Below are the code and all the weights of a small trained network. Each question names an input and a target symbol and asks about switching units off, where a switched-off unit gives its printed mean instead of its output.

import numpy as np


def w(rows, s, z=0):
    codes = np.array(rows[::2]) - 128.0
    scale = np.full(codes.shape[1], s)
    scale[-1] = z or s
    return codes * scale


def f(y):
    return np.maximum(y, 0)


def softmax(a):
    e = np.exp(a - a.max(-1, keepdims=True))
    return e / e.sum(-1, keepdims=True)


def log_softmax(a):
    a = a - a.max(-1, keepdims=True)
    return a - np.log(np.exp(a).sum(-1, keepdims=True))


def net(x, mask):
    ids = ['ΘΦδεζτ'.index(c) for c in x.split()]
    T = len(ids)
    res = E[ids] + P[:T]
    r = res
    for j in range(2):
        rows = slice(4 * j, 4 * j + 4)
        q, k, v = (r @ M[0][rows].T for M in (Q, K, V))
        z = softmax(np.where(np.tri(T) > 0, q @ k.T / 4**0.5, -1e9)) @ v
        o = O[0][rows]
        res = res + np.where(mask[j], z, o[:, -1]) @ o[:, :-1]
    y = f(res @ A[0][:, :-1].T + A[0][:, -1])
    res = res + np.where(mask[2:18], y, B[0][:, -1]) @ B[0][:, :-1]
    return log_softmax(res[-1] @ U[:, :-1].T + U[:, -1])


Q, K, V, O, A, B = {}, {}, {}, {}, {}, {}
E = w([
[115,128,121,151],'Θ',
[109,105,151,160],'Φ',
[56,65,49,125],'δ',
[108,70,174,135],'ε',
[100,145,63,5],'ζ',
[204,64,211,86],'τ',
],0.019)
P = w([
[72,192,247,161],'0',
[131,186,124,84],'1',
[132,45,75,97],'2',
[113,162,116,170],'3',
[140,186,125,67],'4',
[145,31,86,101],'5',
[127,166,117,183],'6',
[138,187,134,77],'7',
[158,31,87,111],'8',
[138,169,117,193],'9',
[133,177,137,83],'10',
[171,2,104,122],'11',
[134,159,130,206],'12',
[131,180,135,89],'13',
],0.013)
Q[0] = w([
[96,93,128,88],'h1',
[27,142,136,100],'h1',
[138,207,225,110],'h1',
[181,38,2,230],'h1',
[140,113,94,127],'h2',
[99,64,51,158],'h2',
[230,78,118,117],'h2',
[136,38,155,57],'h2',
],0.013)
K[0] = w([
[144,214,74,118],'h1',
[73,91,70,169],'h1',
[178,10,194,236],'h1',
[8,206,102,2],'h1',
[85,183,206,91],'h2',
[20,175,147,156],'h2',
[87,180,234,75],'h2',
[58,96,190,74],'h2',
],0.012)
V[0] = w([
[9,117,115,119],'h1',
[177,154,82,129],'h1',
[124,127,139,130],'h1',
[83,153,109,136],'h1',
[119,121,147,87],'h2',
[181,37,153,138],'h2',
[147,131,66,46],'h2',
[121,183,73,202],'h2',
],0.013)
O[0] = w([
[63,83,118,185,161],'h1',
[165,152,96,156,113],'h1',
[126,133,138,115,126],'h1',
[89,141,120,168,114],'h1',
[130,124,176,130,190],'h2',
[113,143,179,242,132],'h2',
[42,102,187,87,156],'h2',
[100,154,5,72,1],'h2',
],0.011,0.009)
A[0] = w([
[83,183,183,103,76],'n1',
[156,105,160,125,158],'n2',
[198,117,116,132,71],'n3',
[67,246,126,156,150],'n4',
[148,140,100,150,79],'n5',
[97,177,169,133,191],'n6',
[147,207,165,117,120],'n7',
[89,109,76,168,200],'n8',
[83,166,118,206,150],'n9',
[106,166,89,147,58],'n10',
[92,95,136,99,62],'n11',
[139,97,126,76,198],'n12',
[116,135,171,95,3],'n13',
[145,117,129,171,169],'n14',
[138,164,88,149,125],'n15',
[130,116,162,140,188],'n16',
],0.014,0.0046)
B[0] = w([
[110,201,51,156,253],'n1',
[92,156,61,87,254],'n2',
[64,127,38,173,185],'n3',
[143,195,95,231,155],'n4',
[116,88,79,116,142],'n5',
[31,54,158,100,234],'n6',
[178,88,115,50,217],'n7',
[122,233,143,60,204],'n8',
[219,10,145,152,184],'n9',
[93,53,62,123,145],'n10',
[205,67,96,154,215],'n11',
[79,170,236,154,224],'n12',
[182,138,55,205,231],'n13',
[139,169,190,112,198],'n14',
[104,109,118,167,146],'n15',
[144,155,150,101,249],'n16',
],0.013,0.012)
U = w([
[180,171,79,185,74],'Θ',
[166,185,172,174,141],'Φ',
[116,46,49,101,5],'δ',
[49,38,163,75,109],'ε',
[3,195,147,151,169],'ζ',
[132,184,159,33,197],'τ',
],0.0054,0.0032)

Each question gives the input, a string of symbols that net reads in full, and the target symbol t.
The units are the heads (4 rows each of Q, K, V and O) and the neurons (one row each of A and B). Each row of codes is followed by its name. A weight is (code - 128) times the scale printed after its matrix; where a second scale follows, it is the last column's (O, A, B and U).
mask holds one flag per unit, heads first, then neurons. A switched-off unit (its flag False) gives its mean, the last column of its rows in O or B, instead of its output. The means were averaged over made-up inputs and are rounded, as every weight is.
A unit's drop is (log p(t) with every unit on - log p(t) with that unit switched off) / (log p(t) with every unit on - log p(t) with every unit switched off).
The circuit of an input: a set's keep is (log p(t) with only the set's units on - log p(t) with every unit switched off) / (log p(t) with every unit on - log p(t) with every unit switched off). Starting from the 12 units with the biggest drops (on a tie, the unit counted first), units are removed one at a time, each time the one whose removal leaves the highest keep (on an exact tie, the one counted first), for as long as the keep stays at least 0.8.
units of the circuit, in order: the units of the circuit, biggest drop first
top k neurons: the k neurons with the biggest drops, biggest first
which heads matter: for each layer, one digit per head in row order, 1 if its drop is at least 0.15 and else 0, layers parted by /
input τ ε ζ ε ζ τ ζ τ ε τ ε Φ, target Φ: top 3 neurons : (n14, n6, n9)
input ζ ζ ε ζ ζ ζ ε τ ζ, target ε: units of the circuit, in order : (n12, n1, n8)
input ζ Θ ε Φ Φ, target ε: units of the circuit, in order : (n13, n8, n1, h2)
input ε ε ζ ε τ τ ζ τ ζ ζ ζ Θ, target Θ: units of the circuit, in order : (h2)
input τ ζ τ ζ τ ε ζ Φ ζ, target Φ: which heads matter : 11
input Φ Φ Φ δ, target δ: units of the circuit, in order : (n9, h1)
input Θ ε δ τ ζ τ δ ζ δ, target ζ: top 2 neurons : (n8, n11)
input ε ε ζ ε Φ ζ τ ζ δ, target Θ: top 2 neurons : (n6, n8)
input ζ δ ζ δ ε τ Θ Θ τ Θ δ, target τ: top 4 neurons : (n8, n6, n3, n13)
input ζ ζ τ δ τ ζ τ ε, target τ: top 3 neurons : (n7, n16, n3)
input ζ ζ ζ ζ Φ ζ ζ Θ ζ ε ζ, target ζ: units of the circuit, in order : (n1, h2)
input τ Φ Θ, target Φ: which heads matter : 01
input ζ Θ ζ Φ ζ Θ, target ε: top 2 neurons : (n1, n13)
input τ ζ δ ζ ζ ζ δ Φ Θ ζ ζ Θ, target Φ: top 2 neurons : (n14, n6)
input Θ τ Θ ζ τ δ ε, target ε: which heads matter : 00
input δ τ τ ζ ε ζ Θ ζ τ ζ τ τ τ Φ, target τ: top 2 neurons : (n7, n16)
input ζ τ Φ τ Φ, target τ: which heads matter : 10
input ε ζ ζ ζ ε ε, target Θ: which heads matter : 01
input ζ δ δ ζ τ ζ τ Φ Φ, target ε: units of the circuit, in order : (n1, h2)
input τ τ ζ Θ τ ζ τ Θ ζ τ τ ε, target Φ: top 2 neurons : (n14, n6)
input ζ ζ ε Θ ζ τ τ Θ Φ Θ, target Θ: units of the circuit, in order : (h2, n6)
input ζ δ τ δ, target δ: top 3 neurons : (n9, n10, n11)
input τ δ τ ζ ζ Φ ζ ζ δ, target Φ: which heads matter : 11
input ε Θ Φ, target Θ: which heads matter : 01
input τ Φ ε τ τ ε ε ζ ε, target Φ: which heads matter : 01
